Below are the code and all the weights of a small trained network. Each question names an input and a class and asks about switching units off, where a switched-off unit gives its printed mean instead of its output.

import numpy as np


def w(rows, s, z=0):
    codes = np.array(rows[::2]) - 128.0
    scale = np.full(codes.shape[1], s)
    scale[-1] = z or s
    return codes * scale


def norm(h):
    return h / np.sqrt((h * h).mean(-1, keepdims=True) + 1e-5)


def f(y):
    return np.maximum(y, 0)


def log_softmax(a):
    a = a - a.max(-1, keepdims=True)
    return a - np.log(np.exp(a).sum(-1, keepdims=True))


def net(x, mask):
    res = np.array(x, float).reshape(1, 2) / 4 @ E
    u = 0
    for l in range(2):
        y = f(norm(res) @ A[l][:, :-1].T + A[l][:, -1])
        res = res + np.where(mask[u : u + 5], y, B[l][:, -1]) @ B[l][:, :-1]
        u += 5
    return log_softmax(norm(res)[-1] @ U[:, :-1].T + U[:, -1])


A, B = {}, {}
E = w([
[166,146,102,146,237,220,97,251],'x0',
[181,120,2,52,240,153,14,86],'x1',
],0.0057)
A[0] = w([
[138,133,83,92,113,102,100,6,78],'0.n1',
[93,116,133,111,131,100,103,124,254],'0.n2',
[128,131,150,99,99,130,136,110,59],'0.n3',
[128,148,149,147,105,119,124,114,48],'0.n4',
[116,124,82,86,220,127,60,136,75],'0.n5',
],0.021,0.0027)
B[0] = w([
[36,95,186,86,135,110,4,179,236],'0.n1',
[81,67,121,153,119,87,147,40,158],'0.n2',
[134,154,64,81,156,104,218,119,153],'0.n3',
[117,78,138,97,121,114,201,75,151],'0.n4',
[245,193,85,159,199,111,142,74,253],'0.n5',
],0.017,0.021)
A[1] = w([
[103,118,138,107,110,138,157,154,156],'1.n1',
[157,140,149,166,43,127,208,98,120],'1.n2',
[69,101,133,116,36,150,92,154,2],'1.n3',
[158,112,1,86,159,197,134,130,9],'1.n4',
[195,150,83,125,152,157,160,126,105],'1.n5',
],0.033,0.003)
B[1] = w([
[94,84,183,119,72,140,132,139,188],'1.n1',
[140,231,116,134,29,128,26,166,222],'1.n2',
[208,140,43,138,125,150,254,95,184],'1.n3',
[168,222,61,139,108,89,114,101,209],'1.n4',
[162,127,131,185,194,177,202,142,255],'1.n5',
],0.019,0.018)
U = w([
[120,180,152,137,15,159,71,162,245],'0',
[59,15,86,55,101,131,228,94,200],'1',
[121,62,180,168,141,214,215,169,2],'2',
[97,85,106,76,202,83,5,78,34],'3',
[217,182,76,186,229,167,167,110,199],'4',
],0.013,0.0023)

Each question gives the input, the list of numbers given to net, and the class t.
The units are the neurons (one row each of A and B). Each row of codes is followed by its name. A weight is (code - 128) times the scale printed after its matrix; where a second scale follows, it is the last column's (A, B and U).
mask holds one flag per neuron, layer by layer. A switched-off neuron (its flag False) gives its mean, the last column of its row in B, instead of its output. The means were averaged over made-up inputs and are rounded, as every weight is.
A unit's drop is (log p(t) with every unit on - log p(t) with that unit switched off) / (log p(t) with every unit on - log p(t) with every unit switched off).
The circuit of an input: a set's keep is (log p(t) with only the set's units on - log p(t) with every unit switched off) / (log p(t) with every unit on - log p(t) with every unit switched off). Starting from all 10 units, units are removed one at a time, each time the one whose removal leaves the highest keep (on an exact tie, the one counted first), for as long as the keep stays at least 0.8.
units of the circuit, in order: the units of the circuit, biggest drop first
most important unit: the unit with the biggest drop
top k neurons: the k neurons with the biggest drops, biggest first
k most important neurons of layer l: the k neurons of layer l with the biggest drops, biggest first
drop when u is switched off: that unit's drop, to one decimal
input [-5,-5], class 0: most important unit -> 0.n1
input [6,-4], class 2: top 3 neurons -> (0.n2, 0.n4, 0.n5)
input [-7,-7], class 0: top 3 neurons -> (0.n1, 0.n5, 1.n2)
input [2,-7], class 0: top 2 neurons -> (0.n1, 0.n5)
input [8,-4], class 2: units of the circuit, in order -> (0.n5, 1.n2)
input [-5,-8], class 0: units of the circuit, in order -> (0.n1, 1.n2)
input [-3,-6], class 0: top 3 neurons -> (0.n1, 0.n5, 1.n2)
input [-2,6], class 3: top 2 neurons -> (0.n1, 1.n5)
input [-8,5], class 3: 2 most important neurons of layer 1 -> (1.n5, 1.n1)
input [7,-6], class 0: top 3 neurons -> (0.n5, 0.n1, 1.n5)
input [2,-1], class 2: top 2 neurons -> (0.n2, 0.n4)
input [-7,3], class 1: top 2 neurons -> (0.n5, 1.n3)
input [6,-5], class 0: top 2 neurons -> (0.n5, 0.n1)
input [-2,3], class 3: units of the circuit, in order -> (0.n1)
input [7,-4], class 2: drop when 0.n3 is switched off -> 0.4
input [-4,4], class 3: drop when 0.n1 is switched off -> 0.1
input [-7,8], class 3: drop when 0.n1 is switched off -> 0.6
